Below are the code and all the weights of a small trained network. Each question names an input and a class and asks about switching units off, where a switched-off unit gives its printed mean instead of its output.

import numpy as np


def w(rows, s, z=0):
    codes = np.array(rows[::2]) - 128.0
    scale = np.full(codes.shape[1], s)
    scale[-1] = z or s
    return codes * scale


def f(y):
    return np.maximum(y, 0)


def log_softmax(a):
    a = a - a.max(-1, keepdims=True)
    return a - np.log(np.exp(a).sum(-1, keepdims=True))


def net(x, mask):
    res = np.array(x, float).reshape(1, 6) / 4 @ E
    y = f(res @ A[0][:, :-1].T + A[0][:, -1])
    res = res + np.where(mask, y, B[0][:, -1]) @ B[0][:, :-1]
    return log_softmax(res[-1] @ U[:, :-1].T + U[:, -1])


A, B = {}, {}
E = w([
[130,65,107,102,84],'x0',
[6,135,181,146,24],'x1',
[103,188,217,88,115],'x2',
[196,232,78,99,98],'x3',
[92,197,209,72,44],'x4',
[2,194,67,74,157],'x5',
],0.006)
A[0] = w([
[214,138,216,72,154,182],'N0',
[111,151,112,219,137,166],'N1',
[49,76,111,161,76,209],'N2',
[166,80,173,151,46,255],'N3',
[97,59,138,214,124,227],'N4',
[152,100,185,119,105,215],'N5',
[254,22,133,224,177,253],'N6',
[99,184,136,238,101,183],'N7',
[26,117,193,65,121,201],'N8',
[64,147,253,223,52,190],'N9',
[227,66,52,41,171,254],'N10',
],0.0077,0.0045)
B[0] = w([
[67,167,159,233,148,182],'N0',
[81,60,97,74,116,150],'N1',
[69,83,113,165,83,181],'N2',
[30,104,128,131,80,194],'N3',
[67,12,114,172,124,183],'N4',
[65,108,121,128,38,174],'N5',
[1,33,97,190,166,246],'N6',
[73,110,110,11,15,163],'N7',
[85,95,178,181,83,207],'N8',
[80,110,182,42,78,213],'N9',
[78,133,92,222,203,219],'N10',
],0.0072,0.011)
U = w([
[85,168,228,130,69,210],'0',
[210,126,88,87,90,3],'1',
[173,72,2,181,74,16],'2',
[70,34,119,163,49,253],'3',
[159,182,82,152,185,146],'4',
[232,79,156,88,105,4],'5',
[93,66,112,213,216,236],'6',
[175,138,154,133,142,3],'7',
],0.0071,0.0046)

Each question gives the input, the list of numbers given to net, and the class t.
The units are the neurons (one row each of A and B). Each row of codes is followed by its name. A weight is (code - 128) times the scale printed after its matrix; where a second scale follows, it is the last column's (A, B and U).
mask holds one flag per neuron, in row order. A switched-off neuron (its flag False) gives its mean, the last column of its row in B, instead of its output. The means were averaged over made-up inputs and are rounded, as every weight is.
A unit's drop is (log p(t) with every unit on - log p(t) with that unit switched off) / (log p(t) with every unit on - log p(t) with every unit switched off).
The circuit of an input: a set's keep is (log p(t) with only the set's units on - log p(t) with every unit switched off) / (log p(t) with every unit on - log p(t) with every unit switched off). Starting from all 11 units, units are removed one at a time, each time the one whose removal leaves the highest keep (on an exact tie, the one counted first), for as long as the keep stays at least 0.8.
circuit, biggest first: the units of the circuit, biggest drop first
most important unit: the unit with the biggest drop
drop when u is switched off: that unit's drop, to one decimal
input [4,2,-3,7,1,7], class 2: most important unit	N9
input [0,6,5,3,2,-3], class 0: circuit, biggest first	(N6, N9)
input [3,3,-8,4,-6,-7], class 6: circuit, biggest first	(N10, N6)
input [1,3,-7,4,-6,-6], class 6: circuit, biggest first	(N10, N9)
input [7,-2,-1,7,3,-1], class 2: circuit, biggest first	(N9, N6, N8)
input [0,-2,-8,6,8,-7], class 6: circuit, biggest first	(N9, N10, N0)
input [0,2,1,5,2,5], class 0: circuit, biggest first	(N6, N4)
input [-5,1,1,-1,8,3], class 0: circuit, biggest first	(N6, N4)
input [-2,2,5,7,0,-5], class 0: circuit, biggest first	(N6, N4, N10)
input [1,1,5,2,4,-6], class 0: drop when N4 is switched off	0.2
input [6,-2,-6,4,-4,3], class 6: drop when N10 is switched off	0.2
input [-1,6,5,3,-2,-2], class 0: drop when N6 is switched off	0.7
input [-5,0,-5,5,-1,7], class 4: drop when N6 is switched off	0.3
